In the rows, 100 means zero.
Known rows:
84,99,76,89,97,99,89,84,109,110,94,87,105,110,92,74,112,117,96,117,127,116,96,111,75,92,117,103,105,88,80,89,92,119,117,120,105,79,80,108,104,110,102,94,98,100,97,81,101,118 -> truskatin
125,99,132,93,105,117,117,106,78,91,131,107,99,100,91,106,104,89,101,92,107,101,109,108,120,118,90,106,105,81,109,86,96,109,99,113,96,97,116,98,98,101,121,119,90,112,101,125,109,80 -> degrutro
80,112,72,88,106,127,88,142,96,122,99,85,74,92,125,110,88,110,95,87,118,109,90,91,87,89,88,116,82,93,103,69,109,93,122,117,88,84,116,94,104,77,107,109,74,91,86,88,103,121 -> dotran
84,116,77,90,108,123,93,132,97,117,100,90,78,94,124,111,88,105,96,87,118,110,91,92,89,91,91,112,85,95,102,72,104,96,120,115,90,90,113,95,106,81,104,109,81,93,90,89,104,118 -> bevik
56,125,98,108,91,115,103,96,113,97,119,102,85,107,120,92,99,84,84,70,143,109,68,82,106,102,105,79,113,98,102,98,107,110,114,89,109,114,105,84,119,104,83,113,128,96,90,105,85,130 -> flitustos
130,114,102,85,120,127,113,107,103,100,108,104,92,113,111,106,89,94,90,91,112,117,96,92,106,104,102,96,88,94,108,62,60,120,107,120,80,104,104,103,112,112,105,128,121,99,119,93,104,105 -> tremus
142,94,137,88,111,123,122,107,79,89,136,106,100,107,90,101,102,87,101,93,107,105,112,107,128,121,91,108,101,81,113,77,83,117,94,117,88,96,114,100,97,111,125,125,100,112,109,127,109,76 -> foges
96,102,126,87,91,105,115,88,69,91,117,106,100,90,96,115,108,80,112,96,100,100,112,115,95,108,86,117,109,86,97,105,117,95,113,114,115,98,108,97,109,90,100,107,82,111,96,125,116,71 -> seru
88,117,83,93,104,117,97,110,100,109,99,96,88,99,115,106,93,102,95,92,119,112,91,96,88,93,99,101,92,94,99,79,96,103,118,113,96,95,106,99,109,90,99,108,94,98,98,88,102,117 -> bratara
107,90,126,100,95,90,116,113,88,88,114,106,105,85,79,112,97,87,94,104,104,74,94,124,103,110,89,71,95,102,98,120,108,109,100,86,100,103,121,107,89,89,131,127,56,84,83,109,116,85 -> flubu
81,128,93,74,95,106,112,76,86,99,84,109,92,92,122,133,93,75,106,96,95,112,98,107,59,84,93,114,98,109,82,97,96,96,131,122,111,111,93,99,135,89,62,112,105,98,109,94,119,83 -> zeplim
115,120,107,132,106,102,116,82,71,85,115,132,109,94,83,123,111,108,117,87,108,106,124,106,116,121,103,85,100,62,128,99,117,82,102,101,118,101,119,103,85,74,128,75,67,134,96,109,107,96 -> muku
105,106,93,97,105,90,109,119,116,95,86,104,101,88,96,118,80,92,79,106,107,78,74,114,81,91,100,47,76,123,90,111,82,117,109,83,85,115,114,114,101,91,116,138,69,62,94,70,115,112 -> dubak
83,125,91,78,97,107,109,81,88,100,86,107,92,92,120,127,94,81,103,95,99,113,98,105,65,87,94,112,98,105,85,94,95,98,130,121,110,108,94,100,130,91,69,109,103,99,107,92,115,88 -> pilak
91,119,87,94,104,113,103,99,100,105,97,103,92,101,112,110,95,97,95,92,114,110,92,98,85,94,102,96,94,97,97,85,91,105,118,112,98,102,102,100,112,94,93,110,100,98,101,89,104,110 -> ritro
88,115,80,92,106,118,96,121,100,111,98,94,85,96,118,112,89,102,93,90,116,107,89,97,87,93,95,99,85,97,100,80,98,100,119,111,92,96,111,98,108,85,102,112,86,92,94,87,105,116 -> lipa
115,121,108,131,106,102,116,81,71,85,115,131,110,94,83,123,112,109,118,87,109,108,124,108,116,120,105,86,101,62,128,99,114,84,102,101,118,101,119,104,87,75,128,75,69,136,96,109,105,96 -> baberil
129,112,101,85,118,127,111,107,103,100,108,103,94,113,109,103,90,96,90,93,113,119,97,95,104,103,105,96,91,93,105,63,60,122,107,121,81,101,100,104,111,114,106,126,120,101,118,91,103,105 -> penik
57,125,98,108,92,115,103,98,114,98,120,102,84,106,119,93,98,84,84,69,143,108,66,82,106,101,103,79,113,99,101,98,106,109,115,89,108,115,104,84,119,103,83,114,129,95,90,104,86,130 -> vares
84,125,92,82,100,108,110,86,92,100,89,106,92,94,119,127,92,83,102,95,100,111,97,104,69,89,95,108,96,105,87,94,94,100,126,117,107,108,98,100,127,91,74,111,102,98,106,91,114,92 -> gredrik

Facts:
baberil: Ψ zustik; θ b
bevik: Ψ ziflil; θ a
bokor: Ψ givil; θ a
brafo: θ a
bratara: Ψ molik; θ a
brestas: θ a
broklel: Ψ pigra; θ b
brokuplem: Ψ muku; θ a
degrutro: Ψ broklel; θ b
dodras: Ψ penik; θ b
dotran: Ψ gamos; θ a
drato: Ψ bratara; θ b
drevum: Ψ rafitrem; θ a
dropuflok: Ψ plobar; θ a
dubak: θ a
fadum: Ψ dropuflok; θ b
fatruge: Ψ vares; θ a
fimebres: Ψ vuflim; θ b
flitustos: Ψ giflo; θ a
flokabre: Ψ kitil; θ a
flubu: θ b
flufudrar: Ψ nofem; θ b
foges: Ψ tremus; θ b
gamos: Ψ zukla; θ a
gara: Ψ degrutro; θ a
gerutil: Ψ gimen; θ b
giflo: Ψ megral; θ b
gimen: θ a
givil: Ψ gara; θ b
grazan: Ψ toplol; θ b
gredrik: Ψ fadum; θ a
greskir: Ψ skudrus; θ b
grisum: Ψ gredrik; θ b
groflo: Ψ zofu; θ a
kilu: Ψ nuskil; θ a
kitil: Ψ plaplok; θ a
klapluvak: Ψ vafal; θ a
klodin: θ a
klovugrul: Ψ linel; θ a
klufla: Ψ plopa; θ a
klutek: Ψ rubol; θ a
kopo: Ψ vebi; θ a
ladas: Ψ flitustos; θ b
lagi: Ψ klapluvak; θ a
linel: Ψ tigim; θ b
lipa: Ψ gerutil; θ a
lotim: Ψ dodras; θ a
madi: Ψ dotran; θ a
megral: Ψ fatruge; θ a
molik: Ψ potu; θ b
motus: Ψ kopo; θ b
muku: Ψ lagi; θ b
mutro: Ψ zeplim; θ b
nidrir: Ψ sedek; θ a
nofem: Ψ vemak; θ b
nuskil: Ψ bevik; θ b
pakli: Ψ grazan; θ a
penik: Ψ zagro; θ a
pigra: Ψ dubak; θ a
pilak: Ψ vunu; θ a
plabruplar: Ψ pilak; θ a
plaplok: Ψ klodin; θ a
plobar: θ a
plopa: θ a
potu: Ψ flufudrar; θ b
rafitrem: Ψ grisum; θ a
ritro: Ψ skovus; θ a
rubol: Ψ greskir; θ b
sedek: Ψ brestas; θ a
seru: Ψ plabruplar; θ b
sinuskek: Ψ stuno; θ a
skifik: Ψ baberil; θ b
skikla: Ψ klovugrul; θ a
skovus: Ψ seru; θ a
skudrus: Ψ nidrir; θ a
stuno: Ψ lotim; θ a
teklistim: Ψ skifik; θ a
tigim: θ a
toplol: Ψ sinuskek; θ a
tremus: Ψ bokor; θ a
truskatin: Ψ klutek; θ a
vafal: Ψ klufla; θ a
vares: Ψ flokabre; θ a
vebi: Ψ teklistim; θ b
vemak: Ψ madi; θ b
vuflim: Ψ truskatin; θ b
vunu: Ψ mutro; θ b
zagro: Ψ zuvom; θ a
zeplim: Ψ drevum; θ a
ziflil: Ψ lipa; θ b
zofu: Ψ ladas; θ a
zonozin: Ψ groflo; θ a
zukla: Ψ kilu; θ a
zustik: Ψ brokuplem; θ b
zuvom: Ψ foges; θ a

Rows:
No name comes twice in this set of rows, the named rows included.
107,115,91,90,110,117,105,100,102,102,102,101,93,108,110,104,94,98,93,93,116,116,94,96,95,99,105,97,94,93,100,74,77,113,112,115,91,99,99,103,111,104,100,114,109,100,108,89,102,111 => toplol
103,94,121,96,96,105,110,119,81,96,121,100,97,87,90,109,101,92,100,97,108,87,101,114,108,111,86,97,98,89,104,103,117,100,104,101,100,94,122,100,92,84,127,115,63,97,84,116,113,88 => gerutil
106,141,70,132,116,106,108,80,95,95,88,131,102,102,103,127,98,117,107,84,114,121,109,93,94,102,115,73,86,76,123,84,91,87,114,102,109,109,108,106,101,75,109,76,88,123,105,74,99,125 => brokuplem
88,121,88,89,102,111,104,92,96,103,93,104,92,100,114,114,94,92,99,93,110,113,93,100,80,93,100,101,96,99,93,88,92,103,121,115,102,103,99,100,119,93,87,108,102,98,104,90,108,105 => skovus
62,107,134,112,80,111,112,96,90,86,148,105,90,100,99,88,111,76,93,70,141,94,80,93,129,121,94,90,129,84,106,116,132,106,102,84,120,108,116,79,106,102,101,111,111,108,80,141,90,106 => giflo
87,118,87,98,103,114,103,100,104,103,100,101,91,101,112,106,94,97,92,89,120,110,88,95,90,95,103,92,95,96,99,86,92,107,116,107,99,102,103,99,112,96,95,110,103,98,99,89,101,115 => zonozin
91,117,91,89,103,103,108,100,101,101,89,105,93,94,111,120,89,88,93,97,106,100,88,106,77,91,97,85,89,108,90,97,89,106,119,105,98,109,103,105,115,91,92,119,90,86,100,85,113,104 => dropuflok
96,126,82,107,107,111,103,93,98,102,95,111,95,101,109,114,97,105,99,91,117,114,97,96,91,97,108,89,93,89,107,83,91,100,115,108,102,102,104,102,109,88,100,97,96,108,102,84,102,117 => kopo
95,107,93,100,102,89,109,117,118,96,88,104,99,89,98,116,81,91,78,102,112,77,69,113,81,91,101,45,80,124,91,116,86,117,110,79,88,116,115,111,102,89,113,136,73,63,90,72,112,116 => klodin
94,106,128,81,89,103,119,81,65,90,112,109,99,86,100,125,106,73,115,97,92,99,113,118,86,105,82,122,109,92,91,110,118,92,117,117,118,101,107,97,116,88,90,109,82,110,98,128,122,60 => grisum
123,113,97,87,116,124,109,103,102,101,105,102,94,112,109,102,93,98,91,94,114,118,96,96,102,101,104,97,91,93,103,67,65,120,109,119,84,100,101,103,111,111,104,123,117,99,114,91,103,106 => lotim
103,102,121,101,97,107,112,100,77,92,123,106,101,94,90,106,107,94,107,93,111,99,110,110,110,113,93,103,106,78,107,100,115,100,106,107,108,95,115,98,96,90,118,104,78,113,91,121,108,87 => motus

Now the same objects, written a new way:
Known rows:
104,100,114,94,84,90,112,90,118,103,104,81,99,96,108,93,96,117,97,104,103,90,109,91,98,109,103,99,88,117,77,110,110,113,108,96 -> dubak
96,105,95,109,110,99,109,100,110,112,103,101,97,100,102,95,107,96,105,93,98,95,89,105,101,104,102,103,102,106,96,93,99,105,107,104 -> pakli
86,106,114,96,137,94,110,83,138,82,83,98,96,101,124,98,102,83,102,108,89,88,121,103,105,102,98,119,92,108,102,125,123,85,95,115 -> flokabre
90,107,114,94,124,92,111,81,135,88,87,93,98,99,119,94,98,93,101,105,91,89,115,97,101,103,99,114,92,110,96,119,118,90,98,111 -> kitil
94,104,119,96,107,93,110,80,132,96,95,90,100,101,116,94,98,101,103,103,94,89,112,95,103,106,99,109,92,112,87,117,115,99,101,106 -> plaplok
78,114,97,98,161,97,110,90,133,73,71,107,90,98,119,99,105,71,102,106,81,93,117,113,105,104,100,125,94,100,117,123,121,79,85,121 -> flitustos
103,97,120,96,85,94,106,82,125,108,103,82,102,101,108,91,101,110,106,101,103,92,107,87,96,106,99,101,92,118,76,105,109,109,113,98 -> gimen
102,99,123,95,76,91,109,82,120,110,103,86,102,97,107,90,102,114,102,101,99,95,104,89,97,109,102,99,94,116,80,106,110,109,111,99 -> plobar
90,87,116,108,46,98,109,102,89,115,77,106,84,79,105,67,125,103,111,101,95,121,77,98,103,116,110,100,91,104,123,100,109,101,118,124 -> rafitrem
105,97,101,99,104,96,117,69,104,117,95,87,123,85,82,96,117,97,98,86,99,90,120,109,92,116,105,57,106,98,87,111,93,94,105,84 -> klapluvak
99,105,94,99,116,97,114,92,101,110,98,98,106,88,86,96,111,88,101,90,95,96,106,114,100,113,104,81,105,94,102,100,94,99,101,94 -> kopo
110,88,121,112,99,101,102,73,123,113,100,86,100,112,110,99,110,102,113,89,110,91,99,84,93,95,92,99,97,128,74,95,105,116,135,111 -> lipa
89,90,114,112,46,100,110,103,85,115,74,108,85,77,100,68,128,98,112,99,91,125,70,102,103,117,108,100,91,102,126,99,110,100,116,126 -> drevum
106,89,114,94,71,106,83,100,95,93,106,95,115,110,106,107,83,111,92,108,105,100,108,85,100,84,96,97,103,98,97,114,100,87,95,93 -> flubu
92,118,57,121,140,109,115,128,99,120,143,101,93,94,115,99,107,115,86,83,97,100,65,106,112,101,105,102,116,112,92,89,108,100,106,109 -> zagro
103,117,45,99,131,98,119,129,90,97,131,88,78,82,108,104,98,134,67,100,105,109,84,99,104,111,114,91,82,111,93,109,118,117,98,100 -> tremus
99,104,122,92,77,90,109,86,123,109,107,86,103,97,104,93,95,115,106,103,96,89,103,91,100,108,104,106,96,116,77,102,106,109,102,90 -> brestas
89,108,98,101,131,95,108,96,118,91,87,105,92,98,107,94,108,86,103,100,89,94,106,110,101,106,101,113,98,100,107,108,109,93,94,111 -> groflo
99,97,122,98,64,94,110,90,112,112,96,86,100,92,106,82,107,114,103,101,99,101,100,89,102,110,104,100,94,114,89,106,111,104,114,108 -> dropuflok
98,75,121,104,26,109,86,108,71,97,84,107,103,96,107,83,103,103,99,110,99,124,88,83,101,95,98,101,99,93,123,110,106,84,112,112 -> grisum

Rows:
No name comes twice in this set of rows, the named rows included.
94,92,121,104,51,95,109,93,99,115,85,98,91,82,106,74,116,103,108,103,96,113,86,94,102,113,105,101,92,110,106,104,112,100,118,116 => gredrik
106,87,92,99,101,108,90,95,76,96,98,104,124,101,82,112,103,88,90,94,102,102,117,107,95,95,100,69,116,79,110,109,82,80,88,85 => vebi
104,97,111,98,92,91,113,74,113,114,101,83,110,94,96,94,110,105,98,93,101,90,116,97,96,112,106,83,102,107,81,112,102,104,111,89 => klufla
108,112,56,84,113,88,118,116,93,85,117,79,77,77,107,106,90,142,68,109,106,110,103,93,99,116,115,87,66,112,88,119,120,123,97,92 => gara
105,105,48,104,114,113,94,139,69,89,139,99,94,100,112,114,79,132,64,104,109,114,83,91,109,86,102,95,102,96,100,112,109,95,92,97 => foges
85,112,99,100,147,97,108,92,124,87,81,107,92,97,111,98,102,78,104,101,87,94,110,112,104,106,101,115,95,101,109,112,112,90,90,115 => zofu
98,103,111,87,70,100,82,119,91,94,111,112,112,112,93,106,75,100,100,111,97,95,101,97,104,88,95,120,113,83,104,90,86,93,74,81 => vuflim
99,120,48,112,138,106,116,130,96,115,138,97,88,90,113,102,103,122,76,89,100,102,67,107,109,105,105,101,104,109,90,95,115,108,101,106 => zuvom
96,110,127,84,69,84,108,99,122,112,110,93,103,101,99,90,87,109,111,107,92,85,104,98,102,111,101,119,102,107,80,87,98,113,90,83 => sedek
105,95,105,93,80,105,85,111,88,93,107,107,110,112,100,107,83,101,95,109,101,100,104,98,100,89,95,104,108,88,105,98,92,91,84,91 => fimebres
97,86,103,102,62,109,85,112,70,93,86,111,100,98,100,94,102,98,99,108,99,121,91,95,101,90,98,100,105,86,127,102,98,85,96,107 => seru
103,102,84,100,123,97,117,81,95,113,92,96,118,85,74,99,126,85,99,84,95,95,116,123,95,117,108,62,112,85,102,105,83,94,100,87 => teklistim

Now the same objects, written a new way:
Known rows:
84,89,109,92,96,111,99,84,74,106,88,85,87,101,91,127,82,100,88,97,93,81,105,122,113,96,86,41,92,88,73 -> plobar
119,90,114,131,111,111,100,95,84,71,81,116,87,103,121,87,110,135,91,95,105,111,105,76,76,114,99,120,78,103,110 -> fimebres
110,103,122,99,90,43,104,81,119,94,67,98,124,109,125,98,118,146,103,94,121,120,78,93,95,78,67,122,77,95,112 -> degrutro
94,94,93,103,124,76,86,75,125,106,110,98,125,113,70,103,87,76,96,114,96,111,109,91,115,133,80,79,121,105,75 -> klodin
126,100,88,115,99,102,105,88,141,89,141,79,85,98,79,94,97,95,121,127,88,93,110,143,100,98,121,78,107,94,121 -> zofu
85,117,91,124,76,107,101,116,110,88,90,130,110,106,107,84,109,116,94,84,106,108,96,78,81,97,117,121,61,63,99 -> drato
81,93,112,84,102,123,97,98,77,105,77,87,88,95,95,124,81,88,89,108,93,98,106,123,124,93,104,43,83,96,86 -> rafitrem
119,75,76,82,90,76,105,121,108,113,90,94,110,117,102,115,96,94,103,101,96,99,101,111,112,74,61,103,120,114,110 -> zuvom
112,76,92,76,87,70,105,116,121,111,87,90,117,118,107,115,99,103,112,101,103,96,96,117,118,75,59,99,125,110,109 -> tremus
78,123,91,120,63,96,103,110,101,83,95,124,109,102,104,78,112,118,99,76,101,110,93,69,81,96,132,125,73,65,77 -> vemak
81,111,105,79,99,134,105,119,74,116,119,84,108,99,64,93,100,98,104,99,117,67,83,133,101,121,77,117,112,114,115 -> vafal
125,101,92,103,89,47,107,94,98,100,73,104,114,111,116,103,114,132,87,93,113,121,89,83,86,72,65,127,73,102,117 -> foges
100,99,89,106,126,75,87,73,134,104,116,98,123,112,68,102,87,74,98,119,93,112,111,94,113,131,87,77,118,104,82 -> flokabre
107,116,105,115,101,85,100,84,92,93,90,108,99,94,108,91,111,120,88,96,110,117,92,80,81,100,104,118,69,91,105 -> flubu
90,120,119,99,114,107,97,103,82,90,48,102,97,77,112,95,104,100,81,112,113,148,91,84,104,91,134,101,40,101,114 -> vunu
98,143,121,109,129,84,93,80,90,109,142,129,106,101,137,107,116,120,79,83,103,92,89,72,82,101,126,107,72,102,143 -> vebi
133,127,92,139,104,69,103,61,128,76,122,90,88,93,87,83,110,127,100,117,101,120,102,110,72,99,130,104,58,86,129 -> ladas
95,117,119,113,98,88,99,64,57,95,70,99,83,95,105,117,97,131,66,90,102,108,95,94,88,92,95,62,37,79,85 -> fadum
91,118,119,111,100,94,99,71,62,93,64,97,85,92,104,113,96,123,67,93,104,117,96,93,93,93,105,65,35,83,87 -> grisum
92,143,116,101,112,103,103,92,65,108,122,105,110,95,91,88,118,128,81,88,123,87,76,95,74,116,93,135,69,106,133 -> muku

Rows:
No name comes twice in this set of rows, the named rows included.
74,91,85,102,70,129,99,139,124,100,107,120,114,113,93,95,94,85,113,91,94,81,105,107,109,101,108,93,111,71,86 => bratara
124,78,62,84,91,85,106,123,99,116,96,97,103,115,95,118,94,81,96,101,91,100,109,105,105,76,64,106,118,116,112 => penik
107,99,87,112,120,79,89,73,140,98,127,92,112,108,66,99,88,80,104,122,94,109,113,111,109,123,98,74,113,101,93 => fatruge
80,93,112,81,107,129,97,111,87,104,68,89,93,89,98,116,87,77,93,115,97,112,102,118,129,93,118,56,86,102,93 => zeplim
93,130,106,106,77,62,105,66,74,84,99,95,89,82,108,82,116,118,103,79,93,122,88,61,85,91,141,129,99,98,61 => nuskil
71,97,85,96,62,117,102,126,113,96,110,108,106,106,93,92,95,86,121,85,83,88,101,97,111,96,127,97,127,80,66 => madi
122,76,70,82,91,80,106,123,101,114,93,95,107,116,97,116,95,88,99,102,96,98,105,110,106,74,61,104,119,115,111 => zagro
77,100,90,91,66,103,102,110,102,95,114,98,100,99,95,92,97,86,121,87,81,91,100,95,113,94,133,100,136,91,59 => gamos
115,102,113,99,87,43,106,87,114,97,67,99,122,111,123,100,118,145,98,94,120,121,81,90,94,75,66,121,78,97,116 => givil
91,144,119,102,118,97,99,86,73,109,134,116,109,96,111,96,117,126,79,84,116,85,81,86,77,110,108,126,70,106,140 => zustik
135,102,63,109,94,61,108,106,76,105,84,109,99,109,106,105,109,110,73,91,103,122,101,75,73,74,74,134,69,107,118 => dodras
82,103,96,87,73,96,103,97,94,97,117,87,93,92,95,92,99,86,123,87,80,95,99,93,114,94,137,101,144,103,54 => kilu
95,147,121,105,122,92,96,87,78,110,140,121,109,98,120,100,116,125,79,83,111,86,82,80,78,108,113,120,71,104,144 => baberil
95,145,121,105,126,89,95,82,84,109,140,126,109,99,127,102,117,122,81,83,107,86,85,76,80,105,119,115,74,103,144 => skifik

